Below are the code and all the weights of a small trained network. Each question names an input and a class and asks about switching units off, where a switched-off unit gives its printed mean instead of its output.

import numpy as np


def w(rows, s, z=0):
    codes = np.array(rows[::2]) - 128.0
    scale = np.full(codes.shape[1], s)
    scale[-1] = z or s
    return codes * scale


def norm(h):
    return h / np.sqrt((h * h).mean(-1, keepdims=True) + 1e-5)


def f(y):
    return y / 2 * (1 + np.tanh(0.7978845608 * (y + 0.044715 * y**3)))


def log_softmax(a):
    a = a - a.max(-1, keepdims=True)
    return a - np.log(np.exp(a).sum(-1, keepdims=True))


def net(x, mask):
    res = np.array(x, float).reshape(1, 5) / 4 @ E
    u = 0
    for l in range(4):
        y = f(norm(res) @ A[l][:, :-1].T + A[l][:, -1])
        res = res + np.where(mask[u : u + 3], y, B[l][:, -1]) @ B[l][:, :-1]
        u += 3
    return log_softmax(norm(res)[-1] @ U[:, :-1].T + U[:, -1])


A, B = {}, {}
E = w([
[110,114,153,176,125,113,78,172,160,150],'x0',
[170,180,38,109,242,117,203,103,171,7],'x1',
[83,82,75,232,72,8,53,230,179,183],'x2',
[108,46,137,163,244,135,162,210,231,83],'x3',
[140,121,94,181,140,114,114,154,116,98],'x4',
],0.0021)
A[0] = w([
[115,144,199,4,166,201,226,98,132,58,41],'L0N0',
[103,13,177,229,101,76,47,179,166,177,8],'L0N1',
[156,139,39,165,167,75,97,156,171,31,150],'L0N2',
],0.0024,0.0014)
B[0] = w([
[216,89,175,133,176,126,3,107,111,90,224],'L0N0',
[82,139,151,29,153,203,102,197,153,63,253],'L0N1',
[116,89,131,190,174,48,181,92,131,182,219],'L0N2',
],0.0044,0.0019)
A[1] = w([
[129,158,114,119,128,149,134,161,132,176,17],'L1N0',
[135,168,146,107,4,141,115,79,90,145,96],'L1N1',
[166,144,118,112,152,179,163,66,118,91,12],'L1N2',
],0.0045,0.0011)
B[1] = w([
[85,174,101,75,253,104,72,142,160,187,103],'L1N0',
[157,162,25,222,56,197,202,145,60,218,251],'L1N1',
[154,30,232,53,193,199,67,158,234,143,211],'L1N2',
],0.0034,0.002)
A[2] = w([
[62,83,165,140,137,185,93,221,224,83,2],'L2N0',
[135,199,89,140,39,132,143,116,21,241,46],'L2N1',
[191,134,194,1,212,208,135,20,81,60,59],'L2N2',
],0.0029,0.00093)
B[2] = w([
[78,207,112,82,67,112,100,146,85,169,203],'L2N0',
[184,184,136,142,126,253,155,81,143,179,190],'L2N1',
[181,75,180,118,119,82,25,99,147,122,254],'L2N2',
],0.0057,0.0032)
A[3] = w([
[48,156,133,73,80,94,91,221,114,147,22],'L3N0',
[154,150,96,140,96,216,164,127,81,138,148],'L3N1',
[122,113,82,195,170,27,253,103,158,95,2],'L3N2',
],0.0043,0.00086)
B[3] = w([
[64,161,124,12,114,96,131,214,136,86,251],'L3N0',
[66,170,102,213,124,172,139,98,234,164,183],'L3N1',
[114,109,70,194,142,50,254,64,19,74,209],'L3N2',
],0.0044,0.0031)
U = w([
[136,183,110,201,84,255,158,81,148,220,74],'0',
[33,153,138,47,111,117,99,222,142,128,126],'1',
[207,65,213,100,185,141,44,75,149,100,254],'2',
[107,101,89,188,177,60,230,97,93,91,50],'3',
],0.0072,0.00061)

Each question gives the input, the list of numbers given to net, and the class t.
The units are the neurons (one row each of A and B). Each row of codes is followed by its name. A weight is (code - 128) times the scale printed after its matrix; where a second scale follows, it is the last column's (A, B and U).
mask holds one flag per neuron, layer by layer. A switched-off neuron (its flag False) gives its mean, the last column of its row in B, instead of its output. The means were averaged over made-up inputs and are rounded, as every weight is.
A unit's drop is (log p(t) with every unit on - log p(t) with that unit switched off) / (log p(t) with every unit on - log p(t) with every unit switched off).
The circuit of an input: a set's keep is (log p(t) with only the set's units on - log p(t) with every unit switched off) / (log p(t) with every unit on - log p(t) with every unit switched off). Starting from all 12 units, units are removed one at a time, each time the one whose removal leaves the highest keep (on an exact tie, the one counted first), for as long as the keep stays at least 0.8.
units of the circuit, in order: the units of the circuit, biggest drop first
unit that matters most: the unit with the biggest drop
k most important neurons: the k neurons with the biggest drops, biggest first
k most important neurons of layer l: the k neurons of layer l with the biggest drops, biggest first
drop of u: that unit's drop, to one decimal
input [7,-1,-4,5,2], class 1: unit that matters most	L2N0
input [8,8,8,5,-6], class 3: units of the circuit, in order	[L0N2, L3N2]
input [-1,2,4,7,-3], class 3: units of the circuit, in order	[L3N2, L1N2]
input [-7,2,6,-1,-8], class 0: units of the circuit, in order	[L2N1, L1N2]
input [-8,8,0,-3,3], class 2: units of the circuit, in order	[L1N2, L2N2]
input [-7,-1,2,8,3], class 3: 3 most important neurons	[L0N2, L3N2, L1N2]
input [0,6,-1,-7,5], class 2: 2 most important neurons	[L1N2, L2N2]
input [-7,-7,6,0,-4], class 0: units of the circuit, in order	[L2N1, L1N1]
input [7,7,-2,0,1], class 3: 2 most important neurons	[L0N2, L0N1]
input [6,-5,6,-6,4], class 0: 2 most important neurons of layer 1	[L1N1, L1N2]
input [4,7,0,-6,1], class 3: 2 most important neurons	[L0N1, L0N2]
input [4,-5,4,-4,-6], class 0: 2 most important neurons	[L2N1, L1N1]
input [4,5,-2,-6,5], class 2: drop of L1N2	3.0
input [8,2,7,-8,1], class 0: drop of L1N1	0.1
input [4,4,3,-5,-4], class 0: units of the circuit, in order	[L2N1]
input [8,4,-3,7,3], class 3: drop of L3N2	0.1
input [-5,2,3,3,-1], class 3: drop of L1N2	0.0
